In the rows, 128 means zero.
Facts:
Σ(baklodren, branul); Σ(benos, mufas); Σ(branul, fadim); Σ(bremuter, grogrul)
Σ(brerem, tronebran); Σ(brerun, skebron); Σ(brudrem, miklen); Σ(bugresuk, pumil)
Σ(deskabek, grifak); Σ(dopluplun, vidre); Σ(dovobrur, zesteril); Σ(drafo, zedrum)
Σ(draliper, stunuplok); Σ(drastugrok, susul); Σ(dreplon, brerem); Σ(fadim, tetepli)
Σ(fesin, biskunir); Σ(fetum, tever); Σ(fleklunum, telum); Σ(flemo, movor)
Σ(fletriro, plazen); Σ(fluplon, votru); Σ(fudun, gruklum); Σ(gafas, stogi)
Σ(gase, pebo); Σ(gepli, skodre); Σ(gosustas, benos); Σ(grarur, lati)
Σ(greflu, skasi); Σ(grepu, dopluplun); Σ(grifak, fletriro); Σ(griflam, klelik)
Σ(grogir, suveste); Σ(grogrul, kubem); Σ(groken, ziklo); Σ(groplor, mudron)
Σ(groske, reda); Σ(grufi, nada); Σ(gruklum, stulidul); Σ(kavo, gafas)
Σ(klenik, griflam); Σ(klumuk, kosus); Σ(kluses, letri); Σ(koflak, sidrem)
Σ(kosus, drastugrok); Σ(kubem, stolofe); Σ(lati, dakek); Σ(lemes, rili)
Σ(letre, gosustas); Σ(lopibrok, trugrar); Σ(mudron, sefluk); Σ(mufas, ripim)
Σ(nada, groken); Σ(naske, bremuter); Σ(navan, skobal); Σ(neplal, brudrem)
Σ(nezures, fliskir); Σ(niva, nezures); Σ(nuver, gase); Σ(petenil, koflak)
Σ(plibem, dovobrur); Σ(pligre, bogrun); Σ(plomen, dapaga); Σ(plosketru, klenik)
Σ(pumil, navan); Σ(rafle, grogir); Σ(ranal, kluses); Σ(reda, gepli)
Σ(renu, plova); Σ(rili, zedrar); Σ(sefluk, neplal); Σ(sidrem, plomen)
Σ(skabras, fluplon); Σ(skasi, fladeflas); Σ(skobal, fudun); Σ(skobrur, lopibrok)
Σ(skodan, klumuk); Σ(stadrur, baklodren); Σ(stanu, zasti); Σ(sterul, greflu)
Σ(stulidul, tonakluk); Σ(stunuplok, grepu); Σ(sufefa, brerun); Σ(susul, dreplon)
Σ(telum, sterul); Σ(tetepli, tobo); Σ(tever, rogak); Σ(tobo, ranal)
Σ(tonakluk, zikas); Σ(trekon, gegar); Σ(tronebran, brima); Σ(trugrar, luva)
Σ(trusu, grarur); Σ(tuti, stadrur); Σ(vidre, skodan); Σ(vimum, skobrur)
Σ(votru, trupi); Σ(zedrum, lemes); Σ(zefek, letre); Σ(zesteril, deskabek)
Σ(zikas, skabras); Σ(ziklo, rafle); Λ(baklodren, broflis); Λ(baklodren, zesteril)
Λ(baklodren, votru); Λ(bogrun, zogas); Λ(brerem, teflim); Λ(brerun, plosketru)
Λ(brima, vidre); Λ(brima, miklen); Λ(brubri, duple); Λ(brubri, dreplon)
Λ(brudrem, votru); Λ(bugril, fletriro); Λ(bugril, teflim); Λ(dakek, griflam)
Λ(dakek, fliskir); Λ(dakek, zesteril); Λ(dakek, gegar); Λ(dapaga, broflis)
Λ(dapaga, dreplon); Λ(dovobrur, grogir); Λ(dreplon, vidre); Λ(dreplon, sefluk)
Λ(drobrim, sefluk); Λ(duple, sefluk); Λ(duple, votru); Λ(fetum, drobrim)
Λ(fladeflas, letri); Λ(fladeflas, vidre); Λ(fleklunum, votru); Λ(flemo, dreplon)
Λ(flemo, drobrim); Λ(fletriro, griflam); Λ(fletriro, vidre); Λ(fliskir, sidrem)
Λ(fliskir, telum); Λ(fluplon, brudrem); Λ(fluplon, vidre); Λ(gafas, griflam)
Λ(gafas, vidre); Λ(gafas, drobrim); Λ(greflu, vidre); Λ(greflu, sefluk)
Λ(greflu, zedrum); Λ(griflam, brudrem); Λ(griflam, drobrim); Λ(griso, skobrur)
Λ(griso, zogas); Λ(grogir, zubo); Λ(grogir, ripim); Λ(grogir, votru)
Λ(groske, brerun); Λ(groske, trusu); Λ(grufi, skobrur); Λ(grufi, stogi)
Λ(grufi, drobrim); Λ(gugor, vidre); Λ(gugor, sefluk); Λ(lemes, stogi)
Λ(lemes, greflu); Λ(lemes, zesteril); Λ(lemes, dreplon); Λ(lemes, zedrum)
Λ(letri, brudrem); Λ(miklen, gugor); Λ(miklen, votru); Λ(navan, sefluk)
Λ(navan, grogir); Λ(niva, zogas); Λ(niva, zesteril); Λ(pebo, stanu)
Λ(pebo, sidrem); Λ(pligre, sidrem); Λ(plosketru, brudrem); Λ(plova, letri)
Λ(pumil, sefluk); Λ(reda, vidre); Λ(reda, griso); Λ(reda, dreplon)
Λ(reda, votru); Λ(ripim, gugor); Λ(sefluk, vidre); Λ(sidrem, sefluk)
Λ(skasi, brerun); Λ(skasi, plosketru); Λ(skebron, nuso); Λ(skebron, drobrim)
Λ(skobrur, griflam); Λ(skodre, vidre); Λ(skodre, lemes); Λ(stogi, miklen)
Λ(stogi, drobrim); Λ(stulidul, fliskir); Λ(telum, vidre); Λ(tetepli, vidre)
Λ(tetepli, dreplon); Λ(tonakluk, teflim); Λ(trekon, dreplon); Λ(tronebran, dapaga)
Λ(trupi, fliskir); Λ(trusu, tuti); Λ(trusu, plosketru); Λ(votru, vidre)
Λ(zedrum, votru); Λ(zesteril, vidre); Λ(ziful, vidre); Λ(ziful, dreplon)
Λ(ziful, tuti); Λ(ziful, drobrim); Λ(zogas, fletriro); Λ(zogas, tuti)
Λ(zubo, gugor)

Known rows:
[112 110 127 137 113 126 130 137 112 148 143 136 110 119 120 118 113 141
 139 130 128 100 127 100 113 116 122 106 107 117 116 125 110 140 133 101
 140  96 144 146 104] : renu
[116 114 128 142 115 118 124 139 121 148 157 134 132 118  99 123 115 141
 136 131 106 114 120 100 101 123 117 113 105 117 113 128 113 145 125 128
 145 102 147 152  94] : tuti
[110 111 128 136 112 126 130 137 110 149 143 137 111 118 119 119 112 143
 138 131 126  99 126 100 113 114 122 103 106 117 116 124 110 141 130 105
 141  95 143 147 104] : tever
[113 112 126 143 116 129 123 143 125 144 146 138 111 111 110 124 111 147
 144 129 102 106 125 105 120 113 139 105 105 119 108 144 117 143 139 107
 138 101 153 141 102] : fetum
[119 111 128 140 114 125 122 149 108 151 141 144 126 113 116 129 110 135
 140 130 113 109 122 107 111 115 135 104 103 126 112 144 114 139 152 117
 137 103 145 147 115] : greflu
[119 116 121 148 112 117 121 144 118 153 154 132 129 118 117 128 110 134
 141 132 140  95 119 100 110 113 128 101 105 120 105 126 104 140 143  84
 139  98 136 145 103] : skasi
[116 110 131 138 116 124 123 144 109 153 147 142 120 113 115 126 114 140
 139 130  98 114 122 102 109 118 128 110 105 121 120 141 113 140 142 130
 139 100 145 150 109] : zedrum
[114 111 118 131  94 108 119 137  71 145 178 112 116 101 138 146  88 137
 161 107 117 120 150 135  85 112  90  97 112 110 125 136 115 135  87  62
 116 114 138 144 104] : ziklo
[114 111 127 128 113 129 120 146 104 155 156 140  95 114 110 123 115 146
 136 135 108  98 120 101 116 107 136  98 106 118 115 126 108 144 146 123
 131  91 145 147 121] : ripim
[105 112 130 136 116 131 124 137 114 145 149 140 102 114 107 119 112 151
 139 131 103 100 121 104 116 112 126 100 107 115 102 139 109 149 124 113
 141  97 156 144 103] : nuso
[114 111 126 141 116 123 130 143 108 148 141 141 128 118 128 121 107 133
 136 127 148 107 130 108 105 120 119 111 104 122 110 135 111 139 138 100
 140 100 144 151 105] : gosustas
[110 111 134 130 116 121 144 139  95 144 146 129 102 115 100 118 116 141
 135 138 105 105 119 102 101 115 122 112 108 113 113 116 115 147 134 117
 141  96 145 144 108] : teflim
[134 104 111 159 101 139 142 148  98 148 129 160 169  99 133 128 104 162
 128 133 171  90 117 108 109 157  95 131  98 126 103 144 100 131 148  91
 150  93 150 136 106] : fudun
[115 111 121 135 101 114 124 137  88 146 166 123 118 107 134 137  98 138
 153 114 124 114 144 122  94 116  99 103 110 115 120 135 115 136 103  79
 126 108 140 146 102] : nada
[114 111 125 139 114 127 129 140 111 148 142 138 119 119 123 119 111 138
 137 128 131 104 128 101 108 118 120 110 106 120 115 129 110 139 133 103
 141  98 143 148 103] : lopibrok
[116 111 126 139 113 124 130 140 111 147 142 137 121 120 123 119 112 138
 138 127 133 107 130 102 109 119 118 110 106 120 116 129 109 140 136 100
 141  97 142 150 103] : bremuter
[120 110 127 144 114 120 129 140 120 149 139 132 121 113 108 129 112 137
 141 132 101 105 121 100 117 113 140 101 105 120 118 131 117 137 139 104
 143 102 140 141 106] : niva
[106 119 134 137 140 108 139 154 124 145 115 143  97 128 128 129 133 119
 146 134 100 115 120  93  99 110 133 101 106 114 101 127 102 137 160 163
 137 109 150 136 105] : fletriro

Rows:
No name comes twice in this set of rows, the named rows included.
[116 112 125 144 110 123 124 146 119 143 149 132 114 107 113 134 103 144
 151 124 103 111 132 112 118 111 139 102 105 119 113 147 118 139 134  92
 132 106 147 138 102]  grufi
[115 111 126 140 109 128 129 137 122 148 133 132 114 110 110 125 113 140
 146 137  95  94 118 102 121 102 150  86 107 121 110 121 116 142 132 105
 138  98 140 137 123]  dakek
[129 104 113 157 107 138 142 150  93 149 127 162 173 101 135 130 101 158
 127 136 186  87 117 111 108 154  92 130  97 130  98 146 100 134 152  91
 151  96 152 141 107]  skobal
[117 116 120 151 113 117 121 141 122 152 158 130 128 118 114 126 113 137
 142 131 120 102 120  98 110 115 125 109 106 117 110 127 108 141 136  97
 142  98 139 146  95]  trusu
[104 112 134 135 116 131 123 138 113 147 151 141 104 110 102 120 117 152
 139 133  87 106 116 105 112 114 129 103 107 113 102 139 113 151 124 122
 144 100 158 146 106]  drobrim
[113 112 128 140 115 123 130 138 115 147 143 128 106 113 101 125 114 141
 137 137 104  95 116  98 117 107 139  94 107 114 111 125 112 143 136 102
 143  99 140 139 108]  bogrun
[119 110 123 142 113 126 131 141 109 148 142 142 128 115 126 121 108 141
 135 130 145 100 127 103 108 124 114 113 104 123 112 133 111 139 136 101
 141  97 145 148 103]  bugresuk
[112 111 127 136 114 126 130 140 107 148 144 140 117 119 123 119 110 137
 134 130 139  98 126 103 110 117 123 104 105 120 110 131 108 141 132  94
 141  98 144 148 108]  mufas
[119 112 127 145 111 123 127 144 112 151 138 142 135 111 119 125 112 134
 148 130 104 113 125 108 102 119 122 106 105 127 109 132 118 140 141 124
 138 102 145 147 116]  telum
[108 108 135 131 116 124 123 134 102 156 145 141 112 115 110 122 117 140
 130 134  91 105 114  96 109 114 127  96 107 116 124 131 106 141 122 129
 148  99 146 151 113]  broflis
[108 111 126 131 109 126 126 135  99 149 152 131 103 115 118 124 107 145
 140 129 125  95 125 107 110 107 119  93 109 113 117 124 106 143 113  88
 136  97 143 145 111]  suveste
[115 111 132 137 115 127 122 147 100 152 149 149 126 111 118 123 114 141
 140 129 101 118 123 111  97 123 117 115 105 124 106 143 114 143 139 138
 139 100 153 155 115]  sefluk
[115 110 127 136 115 128 124 141 121 156 151 135  95 110 111 130 109 152
 145 139  96  92 122  96 123 102 139  96 105 118 121 132 115 142 142 128
 134  97 143 142 107]  brima
[116 112 125 141 105 129 128 139 119 150 135 139 115 112 122 121 114 141
 151 132 106 104 128 105 112 110 128  98 107 125 111 122 118 140 132 119
 133  94 145 143 119]  pligre

The same objects again, as new rows of numbers:
Known rows:
[154 150 173 166 138 135 100 153 156 137 135 156  95 127 132 144 142 140
 156 131 150 136 110 112 125 158 135  80 144] : brubri
[159 141 155 166 136 125 111 157 158 131 134 144 107 133 120 160 144 130
 137 148 136 134 110 123 105 146 136  96 147] : gafas
[154 155 189 170 137 143 106 153 155 140 127 163 102 126 102 142 147 135
 160 136 154 138 113 117 120 157 130  70 129] : zubo
[156 150 191 168 140 125 109 153 154 127 147 146  95 125 110 147 143 139
 158 136 162 136 112 120 120 154 132  76 141] : drobrim
[238 152 144 167 137 107 128 163 156 153 118 193  93 179  92 142 145 124
 159 224 116 136 109  87 104 135 181 103 124] : tonakluk
[153 155 157 186 145 130 100 170 156 128 118 211  94 142 114 138 164 125
 133 134 118 135 128 139  97 129 133  74 161] : ziklo
[156 142 193 167 138 123 102 153 154 131 134 154  96 129 112 141 144 138
 163 134 163 138 111 117 120 152 131  74 140] : zasti
[156 138 174 169 139 110  97 153 162 125 135 142 157 126 110 149 155 125
 142 210 127 134 111 153 104 148 137  68 125] : kosus
[156 134 162 167 138 123 111 164 157 127 129 143 112 143  97 152 148 134
 135 155 139 134 110 131 102 135 132  93 140] : grogrul
[164 140 151 171 141 107 156 206 156 144 136 140 140 148  89 162 143 174
 146 161 121 136 112 117 121 130 146  93 170] : fudun
[157 133 161 167 137 121 111 164 157 128 129 142 113 142  96 151 147 134
 136 154 140 136 109 130 100 133 130  93 140] : lopibrok
[162 137 176 167 138 124 109 162 158 130 125 142 108 133 100 147 150 135
 140 156 140 137 110 139 105 141 131  99 136] : draliper
[156 141 193 168 138 124 102 154 154 131 134 152  96 129 111 141 143 138
 161 133 164 136 111 117 120 151 133  72 141] : stolofe
[154 147 191 171 139 125 100 154 154 125 129 169  93 129 116 138 145 136
 157 131 154 137 111 120 108 147 133  71 144] : suveste
[155 161 219 166 143 133  99 154 155 127 123 143  98 128  95 137 142 165
 166 134 159 136 112 135 111 128 132  89 124] : broflis
[157 134 162 167 138 121 111 162 157 129 128 143 112 141  98 153 146 133
 136 158 138 136 108 131 101 134 130  92 137] : grarur
[157 139 190 168 138 131  99 154 153 132 140 153 101 133 103 145 143 141
 159 136 172 138 111 112 133 166 130  78 139] : plazen
[153 147 159 176 140 126 103 168 155 126 120 178  92 141 108 139 155 128
 134 142 122 136 117 136  94 130 132  78 150] : nada

Rows:
No name comes twice in this set of rows, the named rows included.
[192 123 184 167 138 119 124 154 154 133 118 176  93 161  83 138 148 130
 147 168 183 138 112  90 104 129 151  69 123]  teflim
[154 152 190 170 137 147 105 153 156 139 129 163 103 126  99 141 146 138
 157 132 160 139 112 114 123 155 131  71 133]  ripim
[158 146 148 166 138 125 118 157 157 127 149 139 103 128 120 170 141 131
 134 148 132 136 112 125 106 149 142  98 153]  fetum
[158 145 154 166 137 128 108 155 159 131 139 143 104 131 121 159 142 133
 137 144 133 136 109 124 108 144 136  96 147]  flemo

The same objects again, as new rows of numbers:
Known rows:
[132 156 105 111 130 126 192 192  86 204 123 183 137 125 141 191  95 114
 137  68 126 172 126 109 161  78 148 125 131 119 162 168 172 154 148 144
 143 135 122 158  91 118  97  89 120 160 128 173 145 128  97 130 158 125
 211] : pebo
[126 118 126  84 115 134 130 177  37 179 152 160 127 159 108 151  77  69
  90  78 106 175 121 113 136  87  62 192 180  76 189 229 128 138 121 167
 223  87 126 148 119 132  63  97 121 136 157 137 135 136 125  74 137 151
 175] : deskabek
[149 142 127  99 121 115 132 170  87 182 145 137 127 109 139 179 103 141
 147  76 127 147 114 121 154 126 148 157 152 141 158 160 144 152 152 139
 150 142 120 153 108 127 107 121 100 148 121 164 149 143 108 118 152 115
 181] : gafas
[133 144 128 113 135 138 148 168  87 159 142 151 129 137 139 189 109 122
 115  60 147 131 113  83 143  81 136 132 170 139 177 181 166 132 154 130
 142 119 116 154  99 112  97 124  83 176 143 190 149 128  99  97 144 110
 183] : plova
[129 154 145 106 144 152 133 145  75 164 155 135 133 138 142 175 128 129
 104  57 142 134 112  71 131  98 131 140 198 158 170 213 157 105 151 130
 151 109 127 176 107 121  84 105  83 199 147 177 150 161 103  82 127 119
 158] : brerun
[175 212 146 104 147 153 140  99 119 185 177 120 137 141 127 185 126 124
 118  52 143 164 101  93 165 124  95 128 157 109 134 200 149 150 177  93
 181 107 122 181  98 156  44  88  72 148 156  98 145 119 101  94 141 168
 160] : rafle
[139 163 169 118 135 141 132 126  70 177  92 124 145 134 149 155  89 129
 118  72 153 129 185 127 145 105 134 190 202 136 155 214 143 133 153 133
 165  90 119 160 127 139 100  66 127 150 184 138 165 116  88 105 127 132
 202] : skodan
[124 121 149 121 154 191 180 185  92 215 119 105 116 155 141 159 161 116
 130  58 164 146 163  96 180  92 147 162 185 126 188 233 146 133 145  72
 159 136 112 166 122 112  72  91  90 181 131 159 165 100 136 106 196 126
 174] : teflim
[141 157 113 108 144 135 193 190  99 204 134 176 136 120 134 183 102 112
 141  66 139 176 125 103 156  83 152 136 144 117 168 181 174 137 152 138
 135 137 131 158  90 112  94  88 121 174 133 172 143 139 104 123 151 123
 208] : trupi
[149 145 139 124 133 140 146 137  75 194 148 143 128 147 137 165 102 121
 104  77 131 148 128 103 155 110 103 146 167 128 150 196 132 152 131 131
 177 104 122 168 112 135  72  78  98 144 139 128 154  98 112  90 148 144
 175] : benos
[141 145 136 139 149 146 170 162  93 179 128 154 137 154 134 177 107 107
 101  59 154 142 125  98 156  86 113 140 166 109 167 178 150 142 135 125
 164 119 117 156  95 130  77  84  94 157 153 158 158  91 116  93 152 122
 189] : luva
[152 148 145 126 143 139 149 137  84 187 143 141 137 142 134 158 106 118
 106  77 140 149 132 105 155 105 109 152 167 120 158 194 134 143 137 134
 172 109 123 163 112 132  78  78  99 151 148 130 156 106 113  88 145 139
 183] : drafo
[144 132 120 108 132 125 155 180  98 177 145 149 124 130 137 191  97 126
 144  70 149 144 115 106 155 101 141 138 154 130 166 161 158 161 145 130
 132 136 124 141 105 111 103 125  98 153 124 185 147 116 104 119 150 113
 189] : skodre
[129 121 124 122 134 146 160 176  77 171 138 132 129 139 157 187 127 113
 125  75 126 143 120 112 162  93 140 134 161 133 180 163 169 160 155 121
 149 124 140 136 124 112  87 124  91 159 112 186 150 123 102 109 148 131
 185] : zubo
[152 131 132  98 128 127 127 150  79 175 162 134 123 126 144 175 105 135
 133  89 127 143 121  99 149 109 130 141 165 148 166 185 150 160 150 133
 143 113 132 149 125 110  96 125  90 155 121 163 146 130  96 103 132 135
 176] : fleklunum
[155 140 144 133 141 142 153 138  78 195 143 142 126 141 140 161  98 122
 107  80 134 144 131  97 155 108 111 146 170 136 155 184 133 144 127 134
 166 110 125 162 112 127  80  71  91 148 134 132 162  97 115  88 151 132
 184] : bugresuk
[151 147 145 126 142 141 147 138  84 188 142 141 136 140 133 157 107 117
 106  78 137 148 135 104 154 107 110 154 167 121 158 193 134 143 135 134
 172 108 124 164 113 133  77  78  97 152 145 130 158 109 112  91 142 139
 181] : grarur
[159 165 161 126 130 140 132 138  67 184 121 130 131 138 141 160  99 132
 110  71 143 141 153 114 150 113 137 177 191 131 149 219 140 151 154 140
 166  89 128 169 115 128  78  70 128 144 162 125 149 100  98  96 135 135
 189] : stunuplok

Rows:
No name comes twice in this set of rows, the named rows included.
[160 169 171 125 122 140 128 139  58 182 108 126 131 136 145 162  95 137
 114  66 146 135 166 122 149 116 151 186 201 136 144 228 144 149 163 137
 161  82 126 172 119 127  80  66 139 141 171 125 148  97  93 102 132 129
 195]  grepu
[191 139 135 128 140 129 178 170 102 230 166 160 108  75 135 154  81 122
 151  94 107 184 119  68 156 131 173 152 163 164 172 169 154  98 146 164
 125 135 173 147 118  81 104  53  97 167 102 130 148 141 112 100 159 120
 217]  stulidul
[144 140 140 116 136 141 145 146  74 184 144 147 133 144 126 156 102 105
 101  77 132 155 130 104 150 101  98 162 171 108 167 201 133 142 133 142
 184 105 125 161 112 132  73  82 103 149 154 133 154 114 116  86 141 142
 180]  plibem
[157 126 155 119 166 169 151 159  95 163 175 103 130 124 142 159 153 106
 128  76 133 161 121  95 152 122 151 170 200 132 198 194 166 116 168 117
 142 117 182 134 139  98  69 107  87 186 128 166 144 168 116  87 119 142
 170]  votru
[157 133 127  94 126 115 130 156  87 186 166 134 121 116 138 175  92 138
 150  91 130 151 117 114 153 127 134 153 158 144 154 174 140 168 143 136
 144 126 131 149 122 117 101 121 100 141 117 155 147 128 100 115 138 131
 176]  lemes
[153 152 151 126 138 140 144 138  77 185 134 137 134 139 136 159 104 122
 107  74 141 145 141 107 153 108 121 162 177 123 156 202 138 145 143 136
 169 101 124 164 112 130  77  75 109 149 152 128 156 105 110  93 141 138
 187]  draliper
[133 140 132 132 144 147 169 168  83 178 126 158 136 155 130 174 100  99
  97  57 148 147 124 101 152  84 104 148 168  96 173 183 147 139 133 134
 174 116 116 151  95 131  75  87 100 154 157 160 154  97 118  90 152 123
 188]  plazen
[127 133 139 107 139 152 148 168  79 188 148 110 128 131 154 173 139 133
 133  69 132 152 114 115 155 133 150 158 182 153 159 187 148 136 144 117
 155 140 140 163 119 131  83 102  99 174 117 169 154 153 119 109 148 121
 159]  griflam
[131 112 120  82 107 124 118 173  39 164 159 146 120 136 133 168  92  94
 111  96  89 157 119 112 145  90 100 168 160 112 196 198 149 158 150 157
 191  94 133 132 139 113  86 138 101 136 122 161 133 146 102  92 133 152
 180]  dovobrur
[144 165 138  93 129 124 116 138  82 162 155 153 132 118 129 174 102 140
 114  64 140 133 111  74 128  97 132 146 179 156 164 206 146 111 153 147
 150 112 107 179  95 120 103 111  84 183 156 161 148 158  98  87 130 112
 170]  groske
[127 145 124 115 145 154 194 169  72 214 135 149 139 136 157 171 125 116
 126  77 117 180 136 114 165  99 141 135 156 135 159 195 165 146 142 131
 153 127 148 166 114 129  75  68 124 173 120 155 149 144 106 117 144 146
 188]  stanu
[151 122 127 115 152 135 165 171 111 184 158 147 126 147 131 188  91 130
 148  75 174 148 120 103 155 109 125 137 173 128 156 166 149 170 128 118
 120 132 136 140 105 108  89 110 102 154 130 183 147  98 111 113 135 116
 181]  dapaga
[ 96  93 133  83 183 156 166 121 110 190 146 101 159 137 163 152 121 104
 155 106 147 157 157 123 155 115  84 146 179 146 182 147 141 131 106  95
 160 155 147 126 158 148 115 103  67 186 126 189 192 185 114 115 122 149
 162]  dreplon
[128 153 166 110 146 141 140 118  81 178  93 127 153 135 150 149  89 119
 121  78 154 132 188 121 145  99 115 182 195 132 165 199 143 125 141 126
 171 103 114 155 130 145 108  68 114 157 186 143 178 129  94 105 128 134
 200]  klumuk
[143 145 121 102 127 114 142 180 100 175 144 151 126 120 132 191  96 137
 147  64 150 142 105 109 149 112 147 147 154 135 158 155 150 150 146 138
 139 147 112 152  93 119 109 124  97 155 131 180 150 130 107 119 151  99
 186]  ziful

